Here is a tiny trained network, its code and every weight. The questions are about switching its units off for an input and a class, where a switched-off unit gives its printed mean instead of its output.

import numpy as np


def w(rows, s, z=0):
    codes = np.array(rows[::2]) - 128.0
    scale = np.full(codes.shape[1], s)
    scale[-1] = z or s
    return codes * scale


def norm(h):
    return h / np.sqrt((h * h).mean(-1, keepdims=True) + 1e-5)


def f(y):
    return y / 2 * (1 + np.tanh(0.7978845608 * (y + 0.044715 * y**3)))


def log_softmax(a):
    a = a - a.max(-1, keepdims=True)
    return a - np.log(np.exp(a).sum(-1, keepdims=True))


def net(x, mask):
    res = np.array(x, float).reshape(1, 3) / 4 @ E
    u = 0
    for l in range(3):
        y = f(norm(res) @ A[l][:, :-1].T + A[l][:, -1])
        res = res + np.where(mask[u : u + 8], y, B[l][:, -1]) @ B[l][:, :-1]
        u += 8
    return log_softmax(norm(res)[-1] @ U[:, :-1].T + U[:, -1])


A, B = {}, {}
E = w([
[176,5,36,116,63,107,150,111,106],'x0',
[103,239,189,134,50,136,163,154,72],'x1',
[147,96,78,159,202,148,36,29,163],'x2',
],0.011)
A[0] = w([
[192,174,98,129,82,87,76,77,103,180],'L0N0',
[107,152,127,113,173,136,58,124,145,145],'L0N1',
[177,127,123,169,185,143,46,95,246,71],'L0N2',
[84,97,125,94,230,112,147,150,233,2],'L0N3',
[123,95,151,110,199,159,109,89,166,63],'L0N4',
[98,141,147,193,124,161,83,29,158,38],'L0N5',
[128,58,121,82,120,162,167,146,139,52],'L0N6',
[167,133,135,142,182,167,87,103,193,75],'L0N7',
],0.013,0.0074)
B[0] = w([
[44,68,120,174,109,148,153,79,54,187],'L0N0',
[103,186,67,187,199,185,115,120,72,203],'L0N1',
[33,150,70,179,183,176,179,150,100,254],'L0N2',
[76,96,177,137,160,133,195,144,38,197],'L0N3',
[16,147,172,186,131,124,210,135,91,193],'L0N4',
[50,113,15,221,130,148,147,89,99,188],'L0N5',
[166,137,118,86,131,159,153,185,135,170],'L0N6',
[119,147,114,205,254,126,191,115,129,203],'L0N7',
],0.013,0.0096)
A[1] = w([
[152,191,183,90,154,186,10,108,193,9],'L1N0',
[181,89,120,48,47,104,60,72,135,121],'L1N1',
[125,171,106,181,210,91,5,73,210,163],'L1N2',
[131,196,161,70,85,133,143,115,51,2],'L1N3',
[150,245,128,150,212,205,47,154,144,24],'L1N4',
[139,71,52,129,120,131,72,97,122,129],'L1N5',
[120,210,112,145,180,128,79,165,202,114],'L1N6',
[109,126,159,129,202,120,132,194,124,115],'L1N7',
],0.011,0.0051)
B[1] = w([
[64,107,204,103,102,215,45,122,190,153],'L1N0',
[141,153,151,186,188,146,68,62,183,156],'L1N1',
[6,133,124,216,193,133,164,68,103,179],'L1N2',
[110,145,129,168,125,96,149,56,126,222],'L1N3',
[118,90,104,94,70,137,80,153,223,227],'L1N4',
[151,110,140,105,159,175,129,97,198,182],'L1N5',
[73,68,142,141,121,179,116,121,141,186],'L1N6',
[145,58,100,91,133,177,115,136,164,253],'L1N7',
],0.016,0.005)
A[2] = w([
[133,94,203,42,166,118,134,237,158,78],'L2N0',
[165,118,96,185,36,132,178,130,142,171],'L2N1',
[124,183,197,89,138,125,61,154,141,26],'L2N2',
[82,199,169,169,83,72,148,151,57,54],'L2N3',
[77,95,122,129,221,159,176,66,184,165],'L2N4',
[193,131,99,18,120,59,168,217,147,2],'L2N5',
[48,155,93,194,158,125,78,114,225,190],'L2N6',
[81,158,161,83,154,159,139,246,84,116],'L2N7',
],0.012,0.0064)
B[2] = w([
[3,41,73,181,153,212,163,113,75,175],'L2N0',
[71,172,102,150,202,140,106,147,54,174],'L2N1',
[49,64,111,196,137,221,101,35,114,132],'L2N2',
[195,177,211,68,86,18,145,98,138,174],'L2N3',
[191,165,118,95,77,70,139,211,170,255],'L2N4',
[175,149,43,115,210,164,44,197,193,162],'L2N5',
[169,130,198,60,68,138,87,115,68,231],'L2N6',
[211,78,91,80,87,136,87,150,175,180],'L2N7',
],0.011,0.014)
U = w([
[80,114,195,81,42,198,54,95,159,164],'0',
[244,116,162,75,111,105,82,101,235,100],'1',
[132,199,218,68,62,41,201,116,78,122],'2',
[27,127,93,250,195,179,180,46,39,184],'3',
[136,68,26,89,160,216,181,221,163,120],'4',
[163,242,80,83,167,80,98,194,79,97],'5',
[131,129,163,227,182,59,98,127,181,7],'6',
],0.02,0.019)

Each question gives the input, the list of numbers given to net, and the class t.
The units are the neurons (one row each of A and B). Each row of codes is followed by its name. A weight is (code - 128) times the scale printed after its matrix; where a second scale follows, it is the last column's (A, B and U).
mask holds one flag per neuron, layer by layer. A switched-off neuron (its flag False) gives its mean, the last column of its row in B, instead of its output. The means were averaged over made-up inputs and are rounded, as every weight is.
A unit's drop is (log p(t) with every unit on - log p(t) with that unit switched off) / (log p(t) with every unit on - log p(t) with every unit switched off).
The circuit of an input: a set's keep is (log p(t) with only the set's units on - log p(t) with every unit switched off) / (log p(t) with every unit on - log p(t) with every unit switched off). Starting from the 12 units with the biggest drops (on a tie, the unit counted first), units are removed one at a time, each time the one whose removal leaves the highest keep (on an exact tie, the one counted first), for as long as the keep stays at least 0.8.
units of the circuit, in order: the units of the circuit, biggest drop first
unit that matters most: the unit with the biggest drop
k most important neurons: the k neurons with the biggest drops, biggest first
k most important neurons of layer l: the k neurons of layer l with the biggest drops, biggest first
input [2,-8,2], class 4: units of the circuit, in order : (L2N4)
input [-6,3,2], class 0: units of the circuit, in order : (L1N4, L2N6)
input [6,0,0], class 1: 2 most important neurons : (L0N2, L0N4)
input [8,6,6], class 0: units of the circuit, in order : (L0N2, L0N7)
input [-4,8,0], class 2: 2 most important neurons : (L1N3, L0N1)
input [7,0,-1], class 1: 2 most important neurons of layer 1 : (L1N1, L1N5)
input [1,1,-6], class 2: 2 most important neurons of layer 0 : (L0N7, L0N2)
input [0,-1,-7], class 4: 2 most important neurons : (L0N0, L0N5)
input [-3,3,-3], class 2: 4 most important neurons : (L1N3, L0N1, L0N7, L0N2)
input [7,-6,1], class 4: 2 most important neurons of layer 2 : (L2N3, L2N6)
input [7,-2,1], class 1: 2 most important neurons : (L0N2, L1N1)
input [-1,-7,-2], class 4: 3 most important neurons of layer 0 : (L0N0, L0N5, L0N6)
input [-2,2,-3], class 2: 3 most important neurons : (L0N1, L0N7, L0N2)
input [7,-1,1], class 1: 2 most important neurons : (L0N2, L1N1)
input [-4,-3,-7], class 4: unit that matters most : L0N1
input [3,1,-6], class 5: 3 most important neurons : (L0N7, L0N2, L0N0)
input [7,-8,5], class 4: 2 most important neurons of layer 0 : (L0N5, L0N1)
input [4,0,-2], class 4: 3 most important neurons : (L0N6, L1N3, L2N5)
input [-6,-1,-8], class 0: 2 most important neurons of layer 1 : (L1N3, L1N6)
input [2,5,-4], class 2: unit that matters most : L2N3
